Each row is followed by its group and then its class within the group.
[  1.2  24.1   0.5 -24.7   2.0   5.2   2.0   8.4 -18.8 -11.8  34.7   6.5
 -12.6 -66.2  27.0  30.9 -11.3  -1.1   6.8  -7.9   8.8  75.5  12.0  -0.8
  11.9   4.5   9.7 -18.9  -4.6   9.6  42.8  -4.2  24.4  21.6   2.5   6.6
   6.1 -15.5  -3.2 -12.8 -14.7 -16.7  19.9   9.5  18.4   3.7 -26.4  -8.1
  -7.5  -0.5  -7.3  -0.9 -24.1 -30.2  19.7 -23.2  19.7   0.1  -2.7  -7.6
 -23.8  35.8  -4.3 -43.6 -16.8  18.2] : J234 > <39>
[  9.0  13.1  -3.1 -39.8   4.8   0.2   3.1  29.0 -10.2 -13.4  47.1   1.6
 -21.7 -88.2  17.8 -12.2  -5.1 -29.6 -14.3 -12.2  10.6  70.8  22.4  15.0
   0.5  -4.3  20.5 -11.9 -13.9  18.8  35.7 -16.0  40.1  22.4   5.5  37.9
   8.5 -22.1 -13.2 -10.3  -9.4 -25.0   7.8  23.7  28.9  13.3 -42.1  17.5
 -21.1  -1.4  -8.3  19.6 -12.0 -13.7  13.5  -9.6  21.0   0.3 -17.9 -24.3
 -17.2  37.9  -4.1 -69.4  -9.6  19.7] : J234 > <39>
[  0.6  45.1  -8.7 -48.8   6.4   9.1  12.8 -24.4  -6.8  -5.5  34.6   6.1
 -22.1 -78.0  28.8 -25.3   2.6  -1.3  -3.5 -12.4  12.2  89.3  33.9  16.7
   5.8   3.6  24.3  -7.9 -11.9  20.5  22.8 -21.7  38.3  25.9  -6.3  26.0
   6.9 -25.7 -11.1 -26.2  -2.8 -19.2  25.5  10.6  28.6  19.3 -46.5  16.1
  -9.9   1.0 -13.9 -21.9 -13.4  10.6   9.9 -20.8   2.4  -0.9 -34.5 -12.7
  -2.5  32.1  -4.1 -75.2 -16.2  23.3] : J234 > <40>
[ 11.1   5.0 -14.8 -49.0   6.4   0.3  51.3  17.6 -14.6  -7.9  40.5  -4.1
 -17.7 -48.5  12.4 -39.0   8.4 -27.1 -18.9  10.0  21.1  36.1  31.6   7.6
   0.9  -2.4  27.3 -16.0  -6.5  14.4  -0.6 -16.8   3.1  14.1  13.1  25.6
   2.5 -11.7 -10.9  -8.5  24.8 -18.0   5.3  41.3  33.7   7.5 -37.6  33.7
 -18.1   4.7 -24.2  -9.7  13.2  82.9  10.6   0.1   2.4  -2.4 -32.8 -18.2
   0.6   5.1 -13.6 -60.5 -24.5  -2.4] : J234 > <40>
[  2.1  11.1   2.4 -29.9   1.1   5.6  16.3  29.3 -14.2  -2.2  38.9   1.3
 -16.9 -67.6   4.0 -22.5 -14.7 -19.3   4.3   3.2  13.3  36.2   8.9  15.0
  -3.8   2.7  18.4   5.7 -16.9   9.3  23.8 -13.1  23.7  18.6  16.4  23.1
  18.3   7.8 -10.8 -12.8  -9.1 -13.8  -0.5  23.8  29.8  13.0 -27.9  24.6
  -6.9   0.8  -3.7  -3.2  -5.6  -5.8  11.7   0.1  10.2  -2.4   3.1 -16.9
 -17.5  14.5  -7.1 -52.7 -13.9  13.3] : J234 > <40>
[  3.1   8.2  -2.9 -34.7   5.9  -9.2  13.6  13.0  -6.9  -6.0  28.7   4.1
 -10.2 -58.9  18.8  11.3  -1.4 -20.9  -8.8   0.1  13.3  62.9  21.4   4.2
   3.3   1.0  10.5 -10.1   1.0   8.2  26.3  -7.7  32.4  15.6   1.6  18.8
   2.9 -17.7   3.7 -12.3   1.4 -15.1   6.9   6.3  22.1  10.5 -45.7  10.3
  -7.9  -0.2 -28.9  -7.4 -12.0  18.3  13.5 -19.6   0.7  -0.6 -20.1  -2.8
 -12.6  26.4  -7.4 -44.0 -19.6  18.6] : J234 > <39>
[ 12.3   1.8 -20.1 -24.3   2.9   7.9 -15.0 -28.4  -5.5  -0.2   7.4  -5.9
   7.6 -41.8   8.5 -32.7  25.9 -21.7  19.8  -9.0   5.6  48.4  12.7  24.6
   0.2  -8.4  11.2 -13.2 -15.6  10.6   0.3  -2.6  16.3  -9.9  -7.2  28.8
  11.2 -15.8  -0.1   5.1 -17.6 -10.6  20.3  63.8  11.1  -5.9   8.1  16.4
 -18.2  -2.5  -5.2  -0.7  26.9 -30.3   2.3  33.8  -7.9   4.1 -32.4 -24.8
  21.9   6.6 -12.7 -41.9 -16.8  -0.4] : j879 > <32>
[  0.5 -41.0  -9.2  -9.0   1.5  14.6 -40.1 -55.3   1.0 -11.9   0.2  -2.3
   6.4 -35.2  18.2  11.0  39.1 -16.8  34.3  -5.7 -14.3  64.3  10.0   5.8
   8.7   2.7   3.2  -8.8 -11.5  13.2   7.7  -0.7  14.6  14.4  -3.0  14.1
   4.5 -37.3   3.3  -8.4 -11.2  -6.7  24.9  38.8   0.0 -12.9  11.5  -5.5
  -8.0  -7.2 -12.5  -6.4  24.5 -65.5  11.9  18.1  -6.4  -0.6 -30.8  -4.4
  19.3   9.1  -0.4 -23.7   8.3   7.0] : j879 > <34>
[  0.6  15.7  -5.9 -41.8   8.9  -8.6  34.5   6.4 -12.6  -1.5 -25.1   6.5
 -15.7 -52.9  13.4 -17.2   0.3 -17.0  -6.2   1.0  17.0  74.5  18.3  23.7
  -7.3   3.7  11.3  -8.7  -4.3  11.2  21.0 -16.4  35.3  15.1   8.5  18.2
   3.2 -14.4  -2.3 -23.3   1.6 -18.3   8.5  25.5  29.4  11.4 -27.7  18.9
  -1.8   1.7  -8.8 -11.7  -3.9  43.2  14.9 -15.4   3.0   0.4 -20.6 -29.6
  -5.3  19.1  -9.5 -55.6 -18.4   9.9] : J234 > <40>
[ 10.4   9.3  -2.1 -29.1  -2.0   2.5   9.3  -2.9  -3.2  -4.2  30.9   5.6
 -18.5 -56.0  15.4 -15.7  13.4  -3.7 -10.8   0.8  12.7  61.7  24.0   2.1
  -7.5   2.6  15.3  -0.4   0.5  15.1   7.5 -21.8  35.0   7.4  13.4  18.1
  -1.5 -25.7   5.6 -10.3   6.8 -15.3  15.1  -2.9  19.7  11.9 -28.0  13.3
  -7.5   0.2 -11.5 -21.5  -2.6  40.8   6.9 -19.7  -0.4   0.2 -35.5  -4.5
  -0.5  21.6  -6.5 -45.7  -6.6  11.6] : J234 > <39>
[  7.2   4.5  -3.9 -45.7   0.7  12.8   1.1   7.3  -6.6   6.2  32.6  -1.1
 -19.4 -81.2   7.1 -58.3  10.6 -38.6  -5.8 -11.3  -0.4  58.8  18.3  28.6
  -6.6  -4.9  28.9  -6.4 -11.8   2.0  11.6 -10.3  31.7  16.4  -5.4  39.2
  11.0  -5.0 -18.8  -8.9 -13.6 -19.3   9.5  39.1  38.3  17.9 -26.3  32.5
 -20.0  -0.9 -10.7  -9.0  14.2  -8.5  -0.5  13.1   1.5  -3.1 -23.5 -26.0
  -1.9  11.8 -10.5 -63.6  -0.7   7.6] : J234 > <39>
